Here is a tiny trained network, its code and every weight. The questions are about switching its units off for an input and a class, where a switched-off unit gives its printed mean instead of its output.

import numpy as np


def w(rows, s, z=0):
    codes = np.array(rows[::2]) - 128.0
    scale = np.full(codes.shape[1], s)
    scale[-1] = z or s
    return codes * scale


def f(y):
    return y / 2 * (1 + np.tanh(0.7978845608 * (y + 0.044715 * y**3)))


def log_softmax(a):
    a = a - a.max(-1, keepdims=True)
    return a - np.log(np.exp(a).sum(-1, keepdims=True))


def net(x, mask):
    res = np.array(x, float).reshape(1, 3) / 4 @ E
    y = f(res @ A[0][:, :-1].T + A[0][:, -1])
    res = res + np.where(mask, y, B[0][:, -1]) @ B[0][:, :-1]
    return log_softmax(res[-1] @ U[:, :-1].T + U[:, -1])


A, B = {}, {}
E = w([
[144,126,189,121,104,77,110,91,115,72],'x0',
[199,119,142,251,182,158,121,85,159,24],'x1',
[184,126,132,238,105,42,144,149,107,104],'x2',
],0.013)
A[0] = w([
[113,126,129,64,130,142,129,127,129,120,162],'n1',
[121,129,123,138,129,169,122,123,148,81,79],'n2',
[115,127,104,80,135,171,128,143,131,243,190],'n3',
[121,127,108,130,134,73,131,124,131,151,168],'n4',
[133,128,109,198,144,182,130,136,133,149,152],'n5',
[129,131,116,153,121,109,131,151,124,225,209],'n6',
[140,127,128,205,130,91,131,132,135,80,122],'n7',
[124,131,124,106,133,124,132,125,129,90,193],'n8',
[138,122,126,130,123,125,127,131,123,168,232],'n9',
[140,125,130,117,120,112,124,129,123,104,130],'n10',
[135,126,145,179,132,96,124,108,132,3,108],'n11',
[122,128,140,68,124,122,128,120,118,123,188],'n12',
[121,129,133,113,117,69,143,130,130,117,183],'n13',
[136,131,122,113,139,171,112,127,102,147,173],'n14',
[117,128,129,24,123,125,131,130,132,173,40],'n15',
[134,128,126,198,133,158,133,120,131,64,255],'n16',
[121,128,118,78,136,199,135,126,132,141,103],'n17',
[127,132,134,124,108,74,120,143,117,184,98],'n18',
],0.022,0.0038)
B[0] = w([
[181,157,130,94,88,144,139,126,147,116,176],'n1',
[125,99,166,119,177,73,121,140,121,150,164],'n2',
[182,147,135,88,38,147,193,135,94,175,233],'n3',
[154,166,119,116,202,113,182,112,130,130,157],'n4',
[91,113,131,164,191,108,79,120,144,74,179],'n5',
[80,100,95,159,121,103,175,140,188,139,190],'n6',
[101,134,118,157,57,180,99,136,63,114,225],'n7',
[162,145,114,85,141,132,151,136,129,102,142],'n8',
[156,184,68,136,197,170,184,129,139,108,153],'n9',
[140,127,136,105,148,120,129,112,118,122,141],'n10',
[148,121,162,120,53,129,138,131,20,174,251],'n11',
[135,135,125,106,131,158,76,128,180,122,171],'n12',
[174,148,136,112,253,126,156,127,126,109,163],'n13',
[146,157,109,103,155,135,136,122,173,117,155],'n14',
[56,121,83,212,76,180,72,138,115,73,219],'n15',
[157,153,118,154,245,135,122,112,77,77,230],'n16',
[106,109,151,77,110,115,84,123,212,137,185],'n17',
[112,77,162,136,178,47,129,118,130,159,182],'n18',
],0.025,0.031)
U = w([
[158,170,141,137,114,200,68,99,53,72,205],'0',
[101,107,106,139,218,87,122,104,184,95,224],'1',
[96,56,143,126,70,115,80,120,140,133,28],'2',
[21,34,216,105,92,142,102,166,159,148,36],'3',
[105,91,123,93,73,102,65,113,141,205,4],'4',
[215,141,196,2,127,128,99,86,171,144,144],'5',
[119,174,68,67,24,227,127,162,218,151,174],'6',
[120,132,80,157,115,104,219,154,107,199,121],'7',
],0.0084,0.0032)

Each question gives the input, the list of numbers given to net, and the class t.
The units are the neurons (one row each of A and B). Each row of codes is followed by its name. A weight is (code - 128) times the scale printed after its matrix; where a second scale follows, it is the last column's (A, B and U).
mask holds one flag per neuron, in row order. A switched-off neuron (its flag False) gives its mean, the last column of its row in B, instead of its output. The means were averaged over made-up inputs and are rounded, as every weight is.
A unit's drop is (log p(t) with every unit on - log p(t) with that unit switched off) / (log p(t) with every unit on - log p(t) with every unit switched off).
The circuit of an input: a set's keep is (log p(t) with only the set's units on - log p(t) with every unit switched off) / (log p(t) with every unit on - log p(t) with every unit switched off). Starting from the 12 units with the biggest drops (on a tie, the unit counted first), units are removed one at a time, each time the one whose removal leaves the highest keep (on an exact tie, the one counted first), for as long as the keep stays at least 0.8.
circuit, biggest first: the units of the circuit, biggest drop first
most important unit: the unit with the biggest drop
top k neurons: the k neurons with the biggest drops, biggest first
drop of u: that unit's drop, to one decimal
input [-4,4,-8], class 5: top 2 neurons : (n7 n2)
input [7,2,-6], class 5: circuit, biggest first : (n7 n15)
input [-3,-6,8], class 7: top 2 neurons : (n16 n5)
input [0,-2,1], class 7: top 3 neurons : (n16 n17 n5)
input [0,-6,2], class 7: most important unit : n18
input [7,-2,-3], class 6: top 2 neurons : (n16 n11)
input [-1,3,-4], class 5: top 2 neurons : (n15 n6)
input [7,6,-8], class 5: top 3 neurons : (n15 n7 n2)
input [2,6,-7], class 5: top 2 neurons : (n15 n7)
input [1,-3,6], class 7: top 4 neurons : (n16 n5 n17 n12)
input [-1,3,-3], class 1: top 3 neurons : (n3 n7 n11)
input [6,-2,1], class 5: drop of n15 : 0.5
input [-5,0,5], class 1: drop of n11 : 0.3
input [-7,-7,5], class 7: drop of n16 : 0.0
input [8,-7,8], class 1: most important unit : n3
